Here is a tiny trained network, its code and every weight. The questions are about switching its units off for an input and a class, where a switched-off unit gives its printed mean instead of its output.

import numpy as np


def w(rows, s, z=0):
    codes = np.array(rows[::2]) - 128.0
    scale = np.full(codes.shape[1], s)
    scale[-1] = z or s
    return codes * scale


def f(y):
    return np.maximum(y, 0)


def log_softmax(a):
    a = a - a.max(-1, keepdims=True)
    return a - np.log(np.exp(a).sum(-1, keepdims=True))


def net(x, mask):
    res = np.array(x, float).reshape(1, 7) / 4 @ E
    y = f(res @ A[0][:, :-1].T + A[0][:, -1])
    res = res + np.where(mask, y, B[0][:, -1]) @ B[0][:, :-1]
    return log_softmax(res[-1] @ U[:, :-1].T + U[:, -1])


A, B = {}, {}
E = w([
[60,104,164,116,221,212,7],'x0',
[161,63,185,174,9,117,38],'x1',
[204,173,75,210,90,195,212],'x2',
[127,41,165,247,141,150,221],'x3',
[109,152,102,167,118,226,17],'x4',
[176,115,188,21,96,171,128],'x5',
[57,66,29,2,172,150,168],'x6',
],0.0077)
A[0] = w([
[110,141,87,41,132,110,151,121],'n1',
[125,66,103,177,117,103,237,131],'n2',
[124,121,124,171,186,183,56,140],'n3',
[123,111,189,113,62,107,112,118],'n4',
[100,132,131,76,126,189,113,86],'n5',
[80,100,108,49,111,144,155,136],'n6',
[190,207,140,152,109,79,186,185],'n7',
[88,130,110,15,156,127,159,144],'n8',
[129,80,192,155,99,130,96,36],'n9',
[71,155,66,108,108,105,91,142],'n10',
[167,127,222,171,90,70,101,180],'n11',
[188,207,138,145,103,107,151,136],'n12',
[95,147,136,203,239,190,132,142],'n13',
[91,99,108,59,117,153,89,3],'n14',
[89,130,167,155,91,195,82,118],'n15',
[92,151,109,116,147,125,104,131],'n16',
[125,172,149,180,246,157,121,153],'n17',
[101,110,125,73,134,132,92,86],'n18',
[187,171,78,206,74,137,155,99],'n19',
],0.013,0.0057)
B[0] = w([
[50,95,156,181,187,154,81,215],'n1',
[112,113,132,212,136,63,230,235],'n2',
[137,69,35,76,58,112,53,221],'n3',
[162,111,157,208,156,82,129,183],'n4',
[150,135,156,139,194,121,99,179],'n5',
[114,99,160,144,208,108,163,207],'n6',
[108,132,132,193,149,231,111,241],'n7',
[184,83,171,138,202,142,106,247],'n8',
[82,43,176,127,101,96,112,180],'n9',
[38,181,108,116,157,89,120,192],'n10',
[132,126,217,141,126,110,81,239],'n11',
[87,116,129,193,133,204,81,206],'n12',
[184,145,89,90,6,52,115,238],'n13',
[71,116,124,147,183,148,142,182],'n14',
[101,35,128,155,87,123,33,200],'n15',
[73,127,107,54,132,127,92,175],'n16',
[170,176,90,81,11,106,130,228],'n17',
[85,105,114,115,188,138,163,185],'n18',
[72,94,54,109,142,202,138,229],'n19',
],0.011,0.014)
U = w([
[132,80,127,119,159,223,58,203],'0',
[170,154,99,7,111,84,111,43],'1',
[105,140,174,105,229,115,206,118],'2',
[213,212,173,112,76,184,146,85],'3',
[91,214,184,140,133,124,98,59],'4',
[149,128,47,137,65,159,250,91],'5',
[165,84,189,147,96,61,125,3],'6',
[108,156,34,90,103,103,44,201],'7',
],0.011,0.0048)

Each question gives the input, the list of numbers given to net, and the class t.
The units are the neurons (one row each of A and B). Each row of codes is followed by its name. A weight is (code - 128) times the scale printed after its matrix; where a second scale follows, it is the last column's (A, B and U).
mask holds one flag per neuron, in row order. A switched-off neuron (its flag False) gives its mean, the last column of its row in B, instead of its output. The means were averaged over made-up inputs and are rounded, as every weight is.
A unit's drop is (log p(t) with every unit on - log p(t) with that unit switched off) / (log p(t) with every unit on - log p(t) with every unit switched off).
The circuit of an input: a set's keep is (log p(t) with only the set's units on - log p(t) with every unit switched off) / (log p(t) with every unit on - log p(t) with every unit switched off). Starting from the 12 units with the biggest drops (on a tie, the unit counted first), units are removed one at a time, each time the one whose removal leaves the highest keep (on an exact tie, the one counted first), for as long as the keep stays at least 0.8.
circuit, biggest first: the units of the circuit, biggest drop first
unit that matters most: the unit with the biggest drop
top k neurons: the k neurons with the biggest drops, biggest first
drop when u is switched off: that unit's drop, to one decimal
input [-6,-3,-5,-3,5,1,-3], class 4: circuit, biggest first : n3, n15
input [-8,2,5,7,-4,-4,-8], class 5: circuit, biggest first : n19
input [-6,-3,-1,8,-2,1,-1], class 5: circuit, biggest first : n2, n8
input [-3,2,3,6,-6,1,-7], class 0: top 2 neurons : n7, n19
input [-8,-4,1,-3,-3,0,-1], class 0: top 2 neurons : n7, n12
input [-5,5,-3,0,-2,-3,-7], class 0: top 2 neurons : n7, n19
input [0,7,6,3,-6,8,-6], class 0: top 4 neurons : n7, n19, n12, n13
input [-6,-7,-1,-6,-7,-5,-5], class 0: top 2 neurons : n7, n12
input [-4,2,-3,-8,-5,5,-2], class 0: top 3 neurons : n2, n12, n7
input [-2,0,-1,-3,-5,2,-5], class 0: top 2 neurons : n7, n2
input [1,4,-5,8,7,-4,-8], class 6: top 2 neurons : n11, n9
input [-1,8,5,-3,-7,-3,3], class 5: top 3 neurons : n8, n2, n1
input [0,-7,-5,-4,-2,5,-4], class 2: top 2 neurons : n3, n15
input [3,8,-8,-5,1,6,-4], class 6: circuit, biggest first : n4
input [-7,-3,-6,-2,6,-5,-2], class 4: top 2 neurons : n3, n13
input [3,7,1,2,5,-1,-5], class 6: drop when n4 is switched off : 0.2
input [7,-3,7,8,0,-4,-1], class 5: drop when n2 is switched off : 0.2
input [4,-8,5,4,5,-2,8], class 1: drop when n12 is switched off : 0.1
input [-1,-2,0,-3,-4,-7,-4], class 5: drop when n12 is switched off : -0.1
input [7,5,4,5,-7,-3,7], class 5: unit that matters most : n11
